Each row has a name. Each question is about the rows just above it. Places in a row count from 1.

nav: 29; 35; -59; 29; -52; -44; 29; -60; 26; 7
fuvo: -39; 81; 34; -20; -39; -24; -45; -43; -58; 34
gen: 93; -74; -58; -17; 74; 27; -16; 56; -14; -21
Whose row is 93; -74; -58; -17; 74; 27; -16; 56; -14; -21?
gen
Times 29 occurs in nav:
3
At which places does fuvo hold -39?
1 5
Every place of 7 in nav:
10
Shared by gen and fuvo:
-58

vovu: 4; 14; 3; 44
Kosug: 3; 5; 6; 5
sidu: 4; 4; 4; 4
How many times does Kosug hold 6?
1
Which value is in both Kosug and vovu?
3
The one value in sidu and vovu:
4
Which value is in both vovu and sidu?
4
Every place of 4 in sidu:
1 2 3 4
How many times does sidu hold 4?
4

sobu: 16; -10; -8; 25; 76; 31; -13; 20; -1; 31; -47; -26; 0; 0; 57; -67; -34; -10; 25; 2; -1; 30; 35; 39
vuna: -20; -38; 2; -79; 39; -12; -11; 53; 32; -48; 31; 26; 38; 16; 27; 12; -43; -36; 3; 41; 24; -54; 1; -25
soka: -2; -50; 1; 1; -1; 3; -5; -1; 1; 0; 1; -2; 1; -11; -2; -2; -1; 1; -8; 1; -2; 5; 1; 2
vuki: -20; 62; -19; -79; 39; -12; -11; 54; 32; -48; 31; 26; 38; 16; 27; 12; -43; -35; 4; 41; 25; -55; 1; -25
fatip: -2; 44; 3; -60; -1; 3; -5; -2; 32; 0; 2; -4; 0; -7; -2; -2; -1; 1; -9; 0; 2; 5; 1; 2
Every place of -10 in sobu:
2 18
Count of -2 in soka:
5

taful: -4; -8; 29; 21; 30; 9; -24; 0; 26; 5; 20; -8; 31; 6; -8; 21; 1; -8; -12; -42; -18; 33; -2; -2; -11; 14
Paro: -7; 21; -1; 28; -6; -1; -8; -7; 4; -32; -6; -1; -9; -11; -7; -1; -2; -19; -31; 39; -12; -12; -5; 12; -2; 25
fise: 0; 6; 20; 19; 32; 9; -20; -1; 20; -6; 15; 14; 14; -7; -9; 16; 2; 4; -13; -13; -15; 21; -2; -3; -8; 15
dafa: 2; 5; 16; 16; 39; 10; -20; -1; 22; -14; 14; 8; 7; -16; -13; 21; 6; -15; -16; 6; -15; 18; -23; 3; 3; 12
vas: -3; -5; 24; 16; 30; 10; -26; 5; 25; -1; 19; 19; 25; -4; -14; 32; -1; 2; -15; -20; -15; 33; -19; 6; -5; 11
lasok: 4; 12; 12; 24; 31; 6; -14; -9; 15; -17; 8; 4; 1; -12; -7; 3; 6; -8; -17; 8; -14; 5; -5; -4; -3; 18
gilud: 5; 5; 16; 16; 39; 10; -20; -1; 22; -14; 14; 8; 7; -16; -13; 21; 6; -15; -16; 6; -13; 18; -23; 3; 3; 12
Madab: 7; -21; 46; 5; 64; 17; -31; -4; 37; 26; 36; 29; 42; 8; -4; 26; 8; 36; 5; -89; -19; 47; 11; -21; -21; 6
poku: 9; 5; 18; 29; 40; 6; -15; -15; 20; -10; 10; 1; 9; -4; -3; -7; 15; -6; -14; -15; 20; 7; -19; -10; -3; 17
nunil: 3; 7; 15; 24; 22; 5; -13; -13; 16; -13; 7; 3; 6; -2; -3; -3; 9; -4; -18; -8; -15; 2; -8; -3; -6; 19
Every place of 7 in poku:
22
Count of -8 in taful:
4

keb: 70; -24; -20; 6; -24; 6; 70; -25; -5; -24; -19; -46; -36; 70; -15; 2; 6; -24
medi: 15; 6; -20; -36; -24; 6; 70; -1; -5; 2; -21; -21; 36; 36; 36; 36; -10; 4
futik: 14; -10; -11; 71; -26; 11; 43; -4; 1; -8; -21; 6; -42; 43; 1; 1; -5; -24
Times 36 occurs in medi:
4
Whose row is 15; 6; -20; -36; -24; 6; 70; -1; -5; 2; -21; -21; 36; 36; 36; 36; -10; 4?
medi
Places of -24 in row keb:
2 5 10 18
How many times does futik hold 1?
3
Times 71 occurs in keb:
0

Geg: 2; 17; 1; 17; 14; 2; 29; 6; 12
popig: 2; 85; 3; 4; 5; 17; 23; 8; 10
lotim: 2; 85; 3; 10; 5; 4; 29; 11; 8
Sud: 2; 35; 1; 5; 24; 13; 29; 10; 5
Mivu: 2; 60; 2; 10; 7; 8; 52; 3; 12
Dizug: 3; 35; 3; 35; 3; 35; 3; 35; 1
rupir: 2; 4; 1; 24; 24; 13; 29; 11; 5
Times 24 occurs in rupir:
2
Shared by Mivu and Dizug:
3
Every place of 3 in Dizug:
1 3 5 7
Whose row is 2; 35; 1; 5; 24; 13; 29; 10; 5?
Sud
At which places does Sud hold 2?
1
Places of 2 in row Mivu:
1 3
Places of 8 in row popig:
8

saful: -22; -45; 33; -1; -19; 10; -53; -41; 46; -66; -15; -12; 3; 4; 27; -27; 32; 0; -14; 44; 29; 2; -3; 26; -41; -76; 2; 4; 11; 23; -13; -30; 5; 36; -24; 38; -23; 46; -51; 7; 35; -36; 45
zim: 20; -36; 27; -27; -19; 32; -51; -15; 34; -74; -34; 0; 5; 17; -34; -35; 8; -10; -1; 40; 43; 5; 12; 29; -39; -73; 7; 11; -9; 14; -24; -30; -4; 41; -34; 33; -24; 50; -68; 10; 41; -24; 43
lovum: 16; -36; 24; -19; -22; 12; -49; 8; 34; -51; -11; -22; 5; 15; 8; -20; 28; 10; 8; 37; 38; 8; 5; 28; -30; -87; 7; -7; -2; 14; -20; -21; 1; 33; -29; 44; -10; 44; -86; 14; 39; -21; 34
zelon: 18; -47; 24; -71; -20; 16; -49; -39; 41; -54; -29; -19; 1; 10; 1; -23; -23; 1; -14; -71; 39; 1; 10; 32; -24; -71; 0; 6; 0; 1; -21; -33; 1; 34; 1; -23; -20; 44; -85; 1; 21; -23; 44
Dulim: 37; -51; 26; -6; -33; 14; -47; -39; 31; -56; -33; -17; -12; 0; 31; -17; -31; 9; -33; 55; 34; 5; -3; 24; -31; -65; -2; -2; 6; 23; -14; -22; 0; 33; -18; 39; 34; 59; -82; 25; 5; -43; -33
Kule: 12; -39; 32; -4; -28; 15; -55; -42; 46; -70; -28; -19; 16; 28; -90; -20; 26; 11; -10; 45; 25; 10; 10; 26; -31; -75; 1; 0; -6; 37; -24; -30; -10; 37; -42; 40; -27; 47; -90; 24; 24; -35; 47
nalus: 2; -45; 42; -18; -19; 19; -43; -34; 26; -63; -25; -50; 3; 17; 25; -25; 32; -6; -5; 45; 35; -3; -6; 31; -33; -74; -9; 1; -3; 32; -9; -26; -23; 45; -22; 42; -12; 48; -81; 22; 36; -27; 45
siga: 14; -54; 32; -11; -19; 9; -46; -33; 41; -65; -26; -26; -5; 8; 24; -25; 27; 6; -11; 38; 34; 9; 5; 27; -27; -75; 5; 4; 2; 23; -19; -31; -6; 27; -22; 34; -18; 42; -88; 16; 29; -24; 39
Count of 1 in zelon:
8
Count of -24 in zelon:
1
Every place of -33 in Dulim:
5 11 19 43
Count of -29 in Kule:
0
Every place of 8 in lovum:
8 15 19 22
Whose row is 18; -47; 24; -71; -20; 16; -49; -39; 41; -54; -29; -19; 1; 10; 1; -23; -23; 1; -14; -71; 39; 1; 10; 32; -24; -71; 0; 6; 0; 1; -21; -33; 1; 34; 1; -23; -20; 44; -85; 1; 21; -23; 44?
zelon

bop: 18; 61; -43; 12; 12
buf: -37; 44; -25; -44; -25
Tad: -37; -44; -42; -61; -5
pasom: 18; 18; -30; 43; 60
Count of 44 in buf:
1
Places of 43 in row pasom:
4
At which places does bop hold -43?
3

sel: -3; -8; -3; -3
mafaz: -13; -13; -13; -13
sumir: 25; -9; 2; -21
Vuva: -11; -8; -2; 6
sal: -8; -20; 11; 17
fele: -7; 2; 14; -6
Sapib: -18; 47; -6; 48
gilok: -2; 38; 20; -12
suv: -7; -24; 14; -7
Which value is in both gilok and Vuva?
-2
Times -2 occurs in sel:
0
Count of -13 in mafaz:
4
Count of -14 in mafaz:
0
The one value in fele and Sapib:
-6
Count of -7 in suv:
2

fira: 51; -30; 8; 82; 6; -8; -5; -21; -42; -6; -3; 62; -43; 12; 39; 35; 9; 12; 20; -37; 24; -20; 25; -15; -28
pip: 51; -30; 8; 82; 6; -8; -5; -21; -42; -6; -3; 62; -43; 12; 39; -11; 9; 12; 20; -37; 24; -20; 25; -15; -7
liga: 20; -42; 20; 7; 25; 7; 54; 24; -87; -18; 55; 77; 7; -17; -10; -73; 3; 36; 27; -7; 54; -72; 20; 10; -7
Places of 20 in row liga:
1 3 23
How many times does liga hold -73?
1
At which places does liga hold 54?
7 21

tef: -19; -6; 5; 15; 31; 1; -6; -13; 12; 21; -5
nefo: -7; -12; 21; -28; -6; 12; -8; 13; 10; -6; 9
Sas: 0; 0; 0; 0; 0; 0; 0; 0; 0; 0; 0
meve: -13; -20; -26; -7; 11; 17; 9; -6; 18; -12; -2
vid: -34; -21; 4; 51; 2; 7; -56; 31; -72; -66; 77
zezin: 30; 0; 19; -12; -21; 19; -22; -5; -13; 19; 4
At which places does zezin hold 19?
3 6 10
Where do -13; -20; -26; -7; 11; 17; 9; -6; 18; -12; -2 appear?
meve
Which value is in both tef and vid?
31

timi: 0; 0; -32; 46; -69; 0; -33
tole: 11; 11; 11; 33; -3; 33; -2
Berud: -1; 18; 17; 18; -1; 18; -1
luza: 15; 0; -2; 26; 21; -40; 14
puzap: 26; -18; -1; -14; -17; 0; 8
Every place of 11 in tole:
1 2 3
Places of -1 in row Berud:
1 5 7
The one value in luza and tole:
-2
Every place of 33 in tole:
4 6

retid: 3; -57; 21; -21; -26; 20; -43; 26; 1; 13; 24; -25; -5; -12; -22; 3; 32; -3; -7; -17; 28; 10; 10; -18; 25; -6; 24; -32; -26; -30; 10; -5; 5; 14
Vike: 3; -57; 21; -21; -26; 20; -43; 26; 1; -17; 24; -25; 14; 20; -22; 3; 32; -3; -7; -17; 28; 10; -25; -18; 33; 16; 10; -21; 43; -5; -10; -2; -8; -44
teb: 3; -57; 21; -21; -26; 20; -43; 26; 1; -17; 24; -25; 14; -6; -22; 3; -22; -3; -7; -17; 28; -6; 10; -18; 25; -6; -17; -32; -12; -30; 10; -6; 5; 14
Count of 13 in teb:
0
Every place of -25 in Vike:
12 23
Every place of 20 in Vike:
6 14
Count of -6 in teb:
4
Whose row is 3; -57; 21; -21; -26; 20; -43; 26; 1; -17; 24; -25; 14; -6; -22; 3; -22; -3; -7; -17; 28; -6; 10; -18; 25; -6; -17; -32; -12; -30; 10; -6; 5; 14?
teb

Febid: 36; -7; -35; -75; -26; -36; 5; -22
kasa: 17; -9; 43; 59; -35; -34; -23; -3
duk: 15; 15; 7; -32; 72; 21; 9; -4
neb: 48; -24; -42; -3; 2; 37; -5; 14
vekug: -40; 15; 35; 40; 72; -35; 3; 16
Misis: -25; -31; 3; 42; -25; -43; -13; -32
Vod: 18; -3; 28; 43; -26; -39; -71; -5
Razas: 48; -2; -27; -38; 47; 37; -23; 31
mes: -1; -25; 43; -53; -37; -31; 9; -24
niki: -30; -12; -14; -7; -26; -12; -12; 31
Ped: 21; -32; 8; 59; 59; 2; 9; 10
Every place of -12 in niki:
2 6 7
At which places does Febid hold -22?
8
The one value in neb and mes:
-24

Derup: -18; -8; 18; -4; -68; -9; -8; -13; -68
vasoz: 15; -41; -7; 19; 8; 10; -50; -7; -33
Vose: -46; -67; 20; 22; -12; -18; -33; -67; -96
vorin: 18; 5; -40; 21; -13; -13; -12; -41; 20
gor: 9; -37; -67; -21; -1; -1; -43; -24; -31
How many times does Derup hold -68?
2
Shared by Vose and vasoz:
-33
The row with 9; -37; -67; -21; -1; -1; -43; -24; -31 is
gor
Places of 22 in row Vose:
4

kolo: 1; 7; 67; 72
dimun: 24; 70; 73; 74
zezet: 17; 70; 73; 73
gekim: 0; 1; 19; 70
fival: 20; 1; 71; 73
mume: 19; 0; 19; 69
Which value is in both kolo and fival?
1
Times 20 occurs in mume:
0

